In the rows, zero is written as 128.
Here are made-up things, facts about them, and rows of numbers that follow some of those facts. Name the thing behind each unnamed row.

Facts:
ρ: uses; Σ: hangs directly under; ζ: comes just before; η: points at; Λ: refers to
badrim {ρ=trudron, Σ=siskubo, ζ=plesuk, η=bugo}
bekla {ρ=dabi, Σ=guman, ζ=skime}
bezak {ρ=roski, Σ=plotril, η=pakle}
bofom {Σ=flima, ζ=treru, Λ=brarel}
brarel {Σ=tretrom, ζ=zoskas, Λ=troborul}
brebregin {Σ=goflik, η=naste, Λ=sastin}
brede {ρ=drezur, Σ=fitrok, ζ=tristulu, Λ=goro}
bripos {ρ=vigeber, Σ=rabran, ζ=mogoklar, η=testek plefibri}
brizal {ρ=truge, Σ=zira, η=tristulu triba stavo}
brobi {ρ=klogru, Σ=dremul, ζ=lodak}
brofledun {Σ=seklo, ζ=drumatun, η=vigeber, Λ=pema}
bronik {Σ=saklan, ζ=kisi, Λ=fidin}
bugo {Σ=goflik, ζ=mobin, Λ=plesuk}
buse {Σ=badrim, ζ=stidel}
dabi {ρ=plotril, Σ=troborul, ζ=dabrir, Λ=mutralur}
dabrir {ρ=troplol, Σ=troborul}
dafe {Σ=plotril, ζ=zotrok}
deklel {Σ=platrin, ζ=trabeven, η=guman}
dibrol {ρ=saklan, Σ=sufla, ζ=drubril, η=drotram vetruguk luplal}
difi {ρ=lekles, Σ=storus, ζ=tasti, η=plokuples}
dobre {ρ=satara, Σ=mobin, Λ=nadrel}
dotrus {ρ=plivul, Σ=goflik, ζ=plotril, η=stidel guman, Λ=seklo}
dremul {ρ=stoskul, Σ=troplol, ζ=rabran}
drevur {ρ=tridrebre, Σ=drulos, ζ=klupak, η=rezis, Λ=nodrek}
drezur {ρ=rusuklu, Σ=drevur, ζ=mulin, η=sufla}
dristin {ρ=klumik, Σ=troborul, ζ=dabi, η=dotrus}
drotram {Σ=kubra, ζ=plefibri}
drubril {ρ=mogoklar, Σ=sufla, η=rovife}
drudri {Σ=storus, ζ=difi}
drulos {ρ=zozos, η=tigar, Λ=klupak}
drumatun {ρ=gribrabur, Σ=seklo, ζ=feplepor}
drunes {Σ=sufla, ζ=gaten, η=sostakir nadrel, Λ=brobi}
duvum {ρ=zatrul, Σ=tretrom, η=kostatrok rabran}
feplepor {ρ=nestal, Σ=seklo, ζ=roski, η=brobi, Λ=dabi}
fidin {ρ=skime, Σ=truge, ζ=ruklidin, η=vetruguk, Λ=greluvum}
fimel {ρ=vetruguk, Σ=lutren, ζ=kitris, η=lustafe}
fiskik {ρ=tristulu, Λ=zotrok}
fitrok {ρ=truno, Σ=siskubo, ζ=lekles, η=plegi plesuk}
flagrer {Σ=skuru, ζ=stoskul, Λ=gasu}
flapluk {ρ=zoskas, Σ=badrim, ζ=buse, Λ=brede}
flima {ρ=bronik, Σ=rede, ζ=flobi, η=mobin kanan, Λ=kubra}
flinin {ρ=piflim, Σ=plesuk, ζ=rusuklu, η=feplepor}
flobi {ρ=skenol, Σ=rede, Λ=plegi}
flofo {ρ=puvu, Σ=skuru, ζ=flagrer, Λ=trebram}
floron {Σ=nozodrek, ζ=stuser, η=kostatrok, Λ=goflik}
flufle {ρ=bekla, Σ=zira, ζ=nestal}
foze {ρ=goni, Σ=klupak, ζ=nadrel, η=ledrigos, Λ=drunes}
fuli {Σ=saklan, ζ=gepa, η=bugo}
fumogi {ρ=groskam, Σ=votune, ζ=laflu, η=rupla flufle}
fusan {Σ=guman, ζ=mutralur, Λ=siskubo}
gasu {Σ=skubebi, Λ=skenol}
gaten {Σ=sufla, ζ=rupla, Λ=difi}
gepa {Σ=saklan, ζ=bronik, η=suli, Λ=mobin}
gisik {Σ=skubebi, ζ=megir, Λ=stoskul}
gitrek {ρ=tasti, Σ=mobin, ζ=stavo, Λ=nobral}
goflik {Λ=trudron}
goni {ρ=luplal, Σ=skuru, η=ledrigos}
goro {Σ=troplol, ζ=tretrom, Λ=mosos}
grabrek {ρ=kisi, Σ=rede, ζ=nozodrek, Λ=muklus}
greluvum {ρ=brede, Σ=storus, ζ=vigeber, Λ=brebregin}
gribrabur {Λ=kostatrok}
grigiba {ρ=kozek, Σ=rede, ζ=mosos, η=drumatun nadrol}
groskam {ρ=skubebi, Σ=siskubo, ζ=troborul, η=suli, Λ=grabrek}
grozen {ρ=kluve, Σ=fiskik, ζ=skuru, η=zotrok, Λ=brofledun}
gruplun {ρ=nodrek, Σ=dremul, ζ=puvu, Λ=zoskas}
guman {Σ=goflik, ζ=votune}
gumis {ρ=rupla, Σ=vigren, ζ=kestur, η=kostatrok, Λ=ruklidin}
kanan {ρ=skosik, Σ=klupak, ζ=skosik, η=brobi, Λ=floron}
kestur {ρ=flagrer, Σ=vigren, ζ=rileskal}
kisi {ρ=mobin, Σ=saklan, η=bekla}
kitris {Σ=lutren, ζ=pogos, η=lustafe goni}
kledus {ρ=zotrok, Σ=vigren, ζ=gumis, η=rupla}
kletru {ρ=drunes, Σ=skubebi, ζ=piflim, η=kisi}
klogru {ρ=klufigrun, Σ=plotril, ζ=nobral, η=guman rede}
klufigrun {ρ=dristin, Σ=skubebi, ζ=gisik, η=tarar, Λ=zatrul}
klumik {ρ=fusan, Σ=kubra, ζ=drotram, Λ=toklatre}
klupak {ρ=treru, Σ=drulos, ζ=vigren, Λ=storus}
kluve {ρ=vagrir, Σ=klupak, ζ=pakle, η=grigiba}
kostatrok {ρ=grabrek, Σ=mobin, ζ=dobre, η=ledrigos, Λ=drubril}
kozek {ρ=fimel, Σ=lutren, ζ=leka}
kubra {Λ=drevur}
kupal {Σ=seklo, ζ=nodrek, η=dobre, Λ=gisik}
laflu {Σ=votune, ζ=zozos}
ledrigos {ρ=brebregin, Σ=drulos, η=stestas}
leka {ρ=votune, Σ=lutren, ζ=fimel, η=pogos}
lekles {ρ=testek, Σ=siskubo, η=lostus}
lodak {ρ=plefibri, Σ=dremul, Λ=poteklu}
losku {Σ=tretrom, ζ=brarel}
lostus {ρ=difi, Σ=guman, Λ=vigren}
luplal {ρ=pakle, Σ=rede, ζ=flima, η=pogos, Λ=votune}
lustafe {η=pogos}
lutren {ρ=mutralur, Σ=troplol, ζ=storus}
megir {Σ=skubebi, ζ=gasu, η=duvum skime}
mizes {ρ=troborul, Σ=kubra, ζ=triba}
mobin {Σ=goflik, ζ=dotrus, η=stestas ledrigos, Λ=kisi}
mobrem {Σ=plotril, ζ=bezak}
mogoklar {ρ=rabran, Σ=rabran, η=gasu klogru, Λ=rovife}
mopleplon {ρ=nadrel, Σ=kubra, ζ=klumik, η=rupla}
mosos {ρ=puvok, Σ=rede, ζ=grabrek, Λ=bripos}
muklus {Σ=fiskik, η=naste drumatun, Λ=flobi}
mulin {Σ=drevur, ζ=skedron, η=dibrol}
mutralur {Σ=guman, ζ=plegi, η=deklel, Λ=bugo}
nadrel {Σ=klupak, ζ=trudron, η=trabeven, Λ=duvum}
nadrol {Σ=gribrabur, ζ=rovife, Λ=flapluk}
naste {Σ=zira, ζ=flufle, Λ=gruplun}
nestal {ρ=suli, Σ=zira, ζ=brizal, η=fusan}
nobral {ρ=mizes, Σ=plotril, ζ=dafe, Λ=dabrir}
nodrek {ρ=muklus, Σ=seklo, ζ=brofledun, η=buse triba, Λ=gepa}
nozodrek {Σ=rede, ζ=luplal}
pakle {ρ=grozen, Σ=klupak, ζ=foze, η=luplal suli}
pefluzu {ρ=mosos, Σ=badrim, ζ=flapluk, η=platrin pogos lustafe rede, Λ=pogos}
pema {ρ=kledus, Σ=flima, Λ=testek}
piflim {Σ=skubebi, ζ=klufigrun}
plaklur {ρ=tigar, Σ=votune, ζ=fumogi, Λ=mogoklar}
platrin {Σ=gribrabur, ζ=skamu, η=nadrol, Λ=grozen}
plefibri {ρ=lutren, Σ=kubra}
plegi {ρ=megir, Σ=guman, ζ=bekla, Λ=plaklur}
plesuk {Σ=siskubo, ζ=groskam}
plivul {ρ=feplepor, Σ=lustafe, ζ=satara, η=plesuk, Λ=tristulu}
plokuples {Σ=drulos, ζ=drevur, η=floron}
plotril {ρ=fidin, Σ=goflik, ζ=brebregin, Λ=zino}
pogos {ρ=stuser, Σ=lutren, Λ=groskam}
poteklu {ρ=fumogi, Σ=platrin, ζ=stestas}
puvok {ρ=ruklidin, Σ=flima, ζ=zaplu, η=mobrem}
puvu {ρ=drudri, Σ=dremul, ζ=brobi, η=mulin}
rabran {ρ=laflu, Σ=troplol, η=lustafe}
rede {η=skuru, Λ=nadrol}
rezis {ρ=greluvum, Σ=nozodrek, ζ=floron, η=kitris, Λ=vade}
rileskal {ρ=vade, Σ=vigren, ζ=testek, η=mobrem skime}
roski {Σ=seklo, η=plesuk, Λ=dobre}
rovife {Σ=gribrabur, Λ=tretrom}
ruklidin {ρ=drotram, Σ=truge, η=plegi}
rupla {ρ=tepogra, Σ=sufla, ζ=dibrol, Λ=feplepor}
rusuklu {Σ=plesuk, η=truge drudri gumis plokuples}
saklan {ρ=sastin, Σ=lustafe, ζ=zira, η=kanan}
sastin {Σ=mobin, ζ=trebram, Λ=dotrus}
satara {ρ=bripos, Σ=lustafe, η=nozodrek difi}
sedim {ρ=trurivan, Σ=flobi, η=grozen siskubo trebram}
seklo {ρ=trebram, Σ=troplol, ζ=lutren, η=flinin drevur fumogi, Λ=klufigrun}
siskubo {η=storus, Λ=flagrer}
skamu {ρ=badrim, Σ=gribrabur, ζ=sufla, η=votune troborul stavo}
skedron {ρ=pogos, Σ=drevur, η=rovife}
skenol {ρ=mulin, Σ=fiskik, ζ=muklus, η=mopleplon bezak luplal}
skime {ρ=brobi, Σ=guman, ζ=lostus, η=klogru leka}
skosik {ρ=bezak, Σ=klupak, ζ=kluve, η=goni brobi}
skubebi {ρ=stidel, Σ=gribrabur, ζ=platrin}
skuru {Σ=fiskik, ζ=vagrir, Λ=zira}
sogro {ρ=klupak, Σ=skuru, ζ=flofo}
sostakir {ρ=gasu, Σ=truge, ζ=tigar, η=votune}
stavo {Σ=mobin, ζ=kostatrok, η=vigeber, Λ=rede}
stestas {Σ=platrin, ζ=deklel, η=guman}
stidel {ρ=flinin, Σ=badrim, η=kanan}
storus {ρ=poteklu, Σ=troplol, ζ=dremul, Λ=kupal}
stoskul {Σ=skuru, ζ=goni, η=kozek, Λ=gitrek}
stuser {ρ=buse, Σ=nozodrek}
sufla {ρ=plaklur, Σ=gribrabur, ζ=nadrol, η=brofledun}
suli {ρ=rileskal, Σ=fitrok, ζ=brede, η=skosik, Λ=mobrem}
tarar {ρ=nobral, Σ=drulos, ζ=plokuples, η=vetruguk}
tasti {Σ=storus, ζ=zatrul}
tepogra {Σ=badrim, ζ=pefluzu, η=votune, Λ=rupla}
testek {ρ=drevur, Σ=vigren, η=tristulu skosik, Λ=sogro}
tigar {ρ=tretrom, Σ=truge, ζ=fidin, η=kozek}
toklatre {ρ=brizal, Σ=gribrabur, ζ=skubebi}
trabeven {Σ=platrin, η=kitris}
trebram {ρ=pema, Σ=mobin, ζ=gitrek, η=brarel, Λ=kanan}
treru {Σ=flima, ζ=puvok, η=mopleplon}
tretrom {Σ=troplol, ζ=seklo, Λ=dafe}
triba {ρ=flima, Σ=kubra, ζ=mopleplon, η=skosik}
tridrebre {Σ=truge, ζ=sostakir}
tristulu {ρ=sostakir, Σ=fitrok, η=flinin, Λ=plotril}
troborul {ρ=gepa, Σ=siskubo, ζ=fitrok, η=bekla leka, Λ=vagrir}
troplol {η=bezak}
trudron {Σ=klupak, η=brobi guman, Λ=zozos}
truge {ρ=drumatun, Σ=fiskik, ζ=grozen, Λ=drotram}
truno {ρ=gumis, Σ=tretrom, ζ=duvum}
trurivan {ρ=skamu, Σ=storus, ζ=drudri}
vade {Σ=votune, ζ=plaklur, η=plivul mogoklar}
vagrir {ρ=drulos, Σ=fiskik, ζ=skenol, η=feplepor, Λ=skime}
vetruguk {ρ=deklel, Σ=dremul, ζ=gruplun}
vigeber {Σ=storus, ζ=trurivan, Λ=tasti}
vigren {ρ=dremul, Σ=drulos, ζ=ledrigos, η=trebram, Λ=klumik}
votune {ρ=gitrek, Σ=goflik, ζ=bugo, Λ=drulos}
zaplu {Σ=flima, ζ=pema, Λ=pakle}
zatrul {Σ=storus, Λ=nestal}
zino {ρ=mopleplon, Σ=flima, ζ=bofom, η=nadrol, Λ=puvu}
zira {Σ=lustafe, ζ=plivul}
zoskas {ρ=sufla, Σ=tretrom, ζ=truno, Λ=drumatun}
zotrok {Σ=plotril, ζ=mobrem, η=fumogi, Λ=gaten}
zozos {ρ=dabrir, Σ=votune, Λ=vigeber}

Some rows with their names:
[ 95 144 148 154 145 149 131 109 154 144 132 130 102 124 121 121 115 146
 151 169 146 112 116  99 114 136 153 153 133 101 133 111 133 100  64 123]: bezak
[ 98 145 110 153 121  98 123 142 141 113 137 108 123 133 135 149 126 145
 113 141 151 113 123 102 148 115 118 124 123 128 114 128 111 114  98 128]: siskubo
[132 129 117 123 120 141 113 128 132 105 149 106 103 149 131 138 104 131
 146 142 172 111 101 103 123  84 127  70  92 128 125 151 152  95 109 145]: kisi
[ 89 130 105 157 129 151 147 209 116 153 145 108  94 118 113 136  87 117
 149 124 109  78 112  97 117 151 122 202  33 171 198 116 147 142 112 146]: bekla
[ 86 178 103 105 117 133 134 158 109 150 146 128 159 126 137 144 102 151
  83 186 147 126 150 146 156  97 153 162 127 144 116 156  92 158 146 109]: guman
[130 158 111 121  80  79 126 165 127 126 149 108 162 144 167 126 108 144
 114 175 147  90 164  99 155 115 127 150 127 157  95 147 130 119 137 139]: mutralur
[108 133 110 148 110 114 116 140 120 157 154 135 108 136 140 121 137 133
 138 133 170 132 133 118 150 133 112 112 104 124 114 124 124 132 120 126]: mopleplon
[102 148 100 153 111 103 118 153 129 151 164 112 130 126 148 151 150 136
 133 150 189 108 120  81 152 110 103 127 113 121  98 124 133 140 114 115]: rupla
[ 82 142 108 140 106 111 138 139 103 157 128 130 119 117 157 154 122 150
 113 158 175 145 145 128 119 110 124 130 123 139 105 149 104 139 152 104]: triba
[ 71 143 115 105 112  92 124 142  85 134 126 122 120 105 130 162 143 146
 105 140 145 147 130 151 126 103 109 126 121 150  96 154 121 153 138 119]: leka
[106 140 113 141 100 121 130 134 127 124 136 129 128 147 139 114 118 158
 111 139 133 130 115 156 150 115 115 122 120 142 114 151  96 129 151 130]: brede
[ 91 162 155 128 135 150 128 120 161 106 132 113 126 138 118 125 120 151
 144 166 130  61 102  92 133 114 168 153 122 109 122 107 173  87  56 139]: gasu
[114 155 119 112 112 106 132 153 106 134 147 117 145 133 135 143 114 137
 113 152 143 127 129 144 151 123 130 143 128 140 110 145 112 138 142 130]: plokuples
[107 150 128 126 145 101 118 125 144 117 131 141 122 137 128 111 110 132
 119 141 153 112 140 133 163 125 130 107 138 120  72 133  63 104 107 139]: drulos
[102 140 106 134 117 111 108 129 111 120 138 117 123 121 146 134 157 154
  99 136 130 123 114 140 157 113  97 127 128 148  92 146 114 144 126 113]: brarel
[129 143 113 126 114 123 124 145 132 115 142 112 141 140 158 109 126 150
  89 178 114 116 143 143 162 117 129 158 152 166  97 151  85 149 143 123]: tridrebre
[117 141 121 134 108 105 130 147 114 124 131 109 131 128 154 136 110 147
  95 168 114 128 137 147 140 131 110 158 160 162 103 153  89 144 151 123]: fuli

Which thing is each row?
No name comes twice in this set of rows, the named rows included.
[ 81 191 106 136  91  35 135 190 125 127 150  83 191  84 157 204 127 154
  87 176 153  83 172  82 167 126 101 225 159 154  57 126 120 145 129 105]  truge
[ 69 148 148 121 136 126 124 105 129 151 124 147 110 126 126 132 124 141
 156 164 210 105 136 121 120 108 169 110 127  85  97 122 124  96  68 126]  goni
[137 137 139 109 177 186 119 134 113 159 157 119  89 131 111 145  99 118
 162 187 144 121 125 123 121 105 169 113 117 107 150 136 139  96  96 143]  mobrem
[106 133 155 145 153 176 123  90 146 125 114 159  91 158  94  51 129 145
 141 159 110 113 118 150 127 137 184 131 124 112 162 109 125 104  74 147]  nadrel
[133 104 104 123 153 218 109 102  62 165 138 147  57 146  69 102 146 123
 140 157  97 182 132 175 101  97 169  84  71 157 246 125 183 160 126 118]  brobi
[ 70 157 148 151 161 170 130 100 144 125 134 117 110 133  97 122 120 149
 140 155 134  86  85 136 128 111 160 150 112  99 141 110 136 110  61 135]  nadrol
[ 58 159 126 201 114 160 157 125 192  65 111  82  95 147 105 126  61 162
 115 126  98  72  52  68  99 120 141 198  37 162 210 123 159 101  75 141]  plotril
[ 96 130 131 155 122  90 132 123 120 144 135 128 100 129 117 146 111 122
 151 132 171 131 128 109 115 131 111 123 111 108 119 120 120 109 120 135]  dibrol
[ 94 144 156 141 172 163 121 125 145 136 144 111 104 112 112 155 129 134
 145 181 126  92 106 103 126 127 148 167 142  97 129 105 146  96  56 124]  rovife
[137 127 118 117 136 108 102 134 137 111 114 142 120 126 148  77 145 138
 110 150 154 105 170 124 164 117 146  97 128 141  52 130  90 117  81 139]  troplol
[ 48 156 156 129 146 147 147 117 122 145 120 131 102 112 102 153 104 145
 153 170 162 107 122 116  98 101 170 158 118  99 132 121 157  96  73 126]  ledrigos
[153 136 125 127 138 125  96 178 154 121 164  61 122 112 162 180 123 127
 157 193 164  48 133   8 130  96 127 128 130 126  88 122 212  88  59 123]  drotram

The same things again, as new rows of numbers:
Some things and their rows:
[175  84 185  80 150 179 158 127 190  81 113 165 117 139 154 124 107  77
 104 160 104 102 186  61 101  93 122]: pema
[174 106 157  84 128 175 126  76 166 111  94 183 102 159 172 165 121 131
 135 163 109 130 133  87 100 107 106]: grozen
[166  93 187  93 132 162 165 161 182 100 147 171 141 147 143 119 116  55
 128 150 112  95 174  97  95  84 120]: brebregin
[160 124 151  99 123 152 132 115 145 110 123 205 114 161 179 151 128 125
 120 164 140 109 132 106 109 111 104]: brarel
[159 117 142  93 131 159 122  86 154 110 119 184 138 139 184 155 116 125
 117 143 126 120 116  80  92 115 117]: skosik
[151 117 150  97 116 169 128 123 152 119 149 163 165 135 159 155 105 121
 109 149 124 126 102  99 108  92 131]: tristulu
[174  92 193  94 134 159 156 174 171  96 149 175 133 144 138 129 115  67
 117 153 120  90 177  88  97  88 123]: zatrul
[154 116 157  90 122 181 138 108 159  95 121 181 127 148 167 153 110 123
  99 165 120 117 120  93 128 111 122]: zoskas
[152 126 145 100 131 157 139  95 165 121 133 205 131 156 170 147 135 110
 132 154 136 107 116 101  92 134 110]: mutralur
[176  92 171 108 150 190 165 138 178  92 136 153 136 153 147 134 103  92
 117 146 120 103 147  75 113  94 132]: drubril
[168  90 163  90 136 178 149 139 188  93 127 162 138 134 154 129 106  88
 108 164 103 112 156  72 115  93 128]: sufla
[168 101 153  90 122 189 142  98 165 108 117 174 126 152 149 164 116 132
 131 158 100 133 128 106 114 100 121]: kluve
[154 112 142  91 131 182 141 101 163  99 122 175 133 147 169 147 112 127
 108 160 121 123 124  96 118 103 115]: kestur
[160 114 143  96 126 165 130  95 158 106 116 189 126 157 188 154 112 115
 124 151 122 111 121  91 113 103 120]: sostakir
[166 104 152 102 125 166 126 123 164 103 135 212 132 146 146 151 128 107
 114 172 113  98 151  94 106 115 119]: troplol
[169 132 151 104 111 133 102  91 159 134 112 209 136 144 186 133 145 112
 140 149 147  96 130  81  84 116 103]: guman
[159 121 135  99 134 139 117 101 158 117 117 214 110 175 192 157 130 105
 140 153 135 100 134  99  94 110 115]: fuli

Name these rows:
No name comes twice in this set of rows, the named rows included.
[180  94 186  98 150 180 147 161 164  91 144 170 131 158 124 131 112  84
 116 145 133  77 184  76 101  92 117]  tasti
[166 122 154 106 139 202 147 100 161 113 137 189 131 168 142 131 118 126
 123 156 144  96 134  96 122 115 103]  dafe
[147  86 168  42 129 166 119 112 170  96 146 167 137 117 149 135  95  90
  95 145  89 111 189  92  85  71 120]  foze
[154 128 153 100 123 176 160 112 168 109 125 190 133 152 159 120 127 124
 119 172 135 116 126 112 120 115 102]  bugo
[173  95 184  92 125 178 133 140 176  95 124 164 127 134 151 134 107  92
  96 170 115 109 162  71 122  90 123]  storus
[161 108 127  71 128 149  81  85 142 120 130 220 114 176 179 162 113 114
 140 136 119  81 163 103  84  78 111]  drunes
[163  93 195  78 117 159 161 148 188  95 129 159 136 118 175 121 109  66
 113 159 103 113 163  86 102  84 121]  lostus
[175 105 156  98 109 172 123  87 146  91 120 203 132 147 186 164 115 124
 117 151 123 101 120  94 114 107 120]  leka
[146 123 133  86 116 141 137 108 164 109 117 209 122 148 190 148 129 119
 127 169 118 122 128 113  98 101 107]  bofom
[175  89 201  92 125 176 160 135 182  87 134 166 146 123 156 115 112  70
 120 143 107  94 169  69  96  95 122]  bezak

Now the same things, written a new way:
Some things and their rows:
[130 134 135 126 135 137 127 132 129 129 126 133 116 128 114 128 119 128
 154 133 126 125 122 110 122 131 139 134 110 127 137 127 135 129 113 132
 123 153]: drevur
[122 118 145 140 110 124 121 127 125 132 135 134 131 126 126 130 118 137
 117 129 138 123 134 126 137 129 134 116 142 108 101 144 102 136 135 124
 133 114]: mulin
[180 118 120 124 119 137 124 142 139 145 127 124 117 126 122 130 108 122
 119  43 123 113  98 129 128 133 109 134 117 160 150 113 134 142 129 105
 129  86]: klufigrun
[163 127 132 149 151 136 125 130 128 140 130 132 120 128 129 123 110 122
 132 172 135 131 143 113 123 138 123 116  93 131 130 167 145 143 125 136
 134 141]: suli
[109 135 115 105 133 124 131 129 139 123 128 126 109 121 126 117 126 136
 155 103 112 141 107 131 124 130 124 146 143 135 155 103 158 120 127 140
 118 115]: pema
[148 121 116 127 134 132 123 134 130 136 132 120 117 138 133 131 106 128
 108 130 121 133 136 131 127 130 135 132 121 150 130 136 147 125 119 141
 117 151]: brofledun
[145 126 116 141 140 133 136 135 129 142 130 133 103 142 125 129 109 124
 162 113 129 123 132 120 125 141 130 121 109 130 130 147 159 138 146 128
 134 138]: mutralur
[113 134 124 132 142 124 124 128 121 123 126 133 113 152 121 122 128 127
 126 125 136 123 137 136 133 128 122 122 135 107 105 128 107 130 137 126
 143 122]: deklel
[136 127 133 129 128 131 131 124 126 131 127 125 125 117 119 119 108 127
 145 144 123 129 140 121 121 136 130 129 119 139 140 135 138 137 124 135
 125 148]: plivul
[106 110 116 126 121 132 135 127 125 134 137 123 130 121 129 120 123 138
 153 126 127 130 155 114 119 139 139 133 111 149 137 128 133 144 121 144
 134 140]: grabrek
[ 92 144 134 122 116 122 125 127 134 120 125 130 149 128 138 123 149 135
 126 117 131 125 103 130 132 118 131 130 131 116 113 116 109 120 116 125
 124 121]: nozodrek
[162 117 128 135 129 136 119 132 127 136 131 122 131 115 135 135 108 122
 103 165 126 131 148 127 123 128 129 127 113 155 130 145 133 128 113 134
 115 151]: gruplun
[124 125 137 133 127 124 129 122 125 122 128 129 156 107 131 134 142 127
 101 160 134 127 141 127 134 119 122 125 135 128 127 134 111 127 130 114
 126 116]: kestur
[169 119 122 120 125 130 121 143 142 133 125 122 119 123 127 121 108 129
 119  43 121 121  91 129 126 129 112 137 120 151 146 101 135 133 116 117
 136  83]: klumik
[131 138 138 128 134 133 121 129 133 133 125 133 129 131 124 114 119 131
 149 144 126 127 126 115 122 129 133 133 105 130 132 123 131 126 113 135
 120 140]: skuru
[110 137 100 127 135 125 133 129 123 115 126 131 125 149 124 149 144 122
 122 110 135 128 127 135 135 121 122 133 151 118 125 111 128 115 153 114
 127 126]: brizal
[111 135 120 125 118 121 134 125 128 120 125 131 131 140 134 138 151 128
 119 119 134 127 127 136 137 125 127 133 144 123 123 116 118 120 138 122
 131 123]: puvok

Rows to name:
No name comes twice in this set of rows, the named rows included.
[143 105 136 145 122 134 119 132 108 126 136 129 126 134 116 155 114 120
  91 154 144 122 148 125 136 125 129 112 136 124 103 141  99 117 127 124
 133 152]  bripos
[111 137 135 120 126 118 121 131 133 127 127 118 141 129 147 120 136 127
  89 137 123 133 125 152 131 118 134 126 137 130 104 112 106 121 111 133
 125 121]  drumatun
[118 126 125 111 117 130 135 124 133 121 124 127 131 111 122 138 135 128
 156 112 114 127 116 119 123 128 136 148 132 152 158 116 140 115 116 127
 111 161]  vigren
[194 113 135 132 121 138 117 137 131 142 127 127 136 117 126 127 105 125
 101  94 128 116 111 121 122 135 105 134 102 163 145 116 135 156 110 106
 132  90]  dabi
[156 138 140 121 131 127 129 127 139 132 113 126 117 119 134 126 131 114
 151 109 115 133 102 138 125 134 115 130 129 136 147 133 152 132 132 127
 114 133]  gisik
[164 103 134 111 123 136 120 138 133 133 130 128 125 105 110 129 111 130
 119  51 120 115 100 126 126 131 108 137 133 147 160  96 136 135 120 108
 132  88]  fidin
[108 121 115 114 148 123 128 132 125 108 125 127 134 136 123 133 150 117
  83 148 130 137 127 145 131 111 123 136 152 120 122  99 123  94 123 122
 130 130]  duvum
[ 78 136 112 101 133 120 124 138 141 104 124 125 127 157 124 120 155 128
 118  91 119 135 108 147 128 109 132 144 154 111 123  73 113  80 112 136
 125 121]  rabran
[140 108 130 135 117 139 120 140 135 136 139 120 125 138 130 126  98 142
 148 101 128 127 134 115 123 136 153 120 110 142 109 139 122 126 105 145
 123 155]  tretrom
[164 118 150 143 116 134 116 128 131 143 133 128 137 103 136 114  99 135
 116 155 127 132 131 114 125 136 132 118 104 140 123 164 139 147 117 134
 124 130]  naste

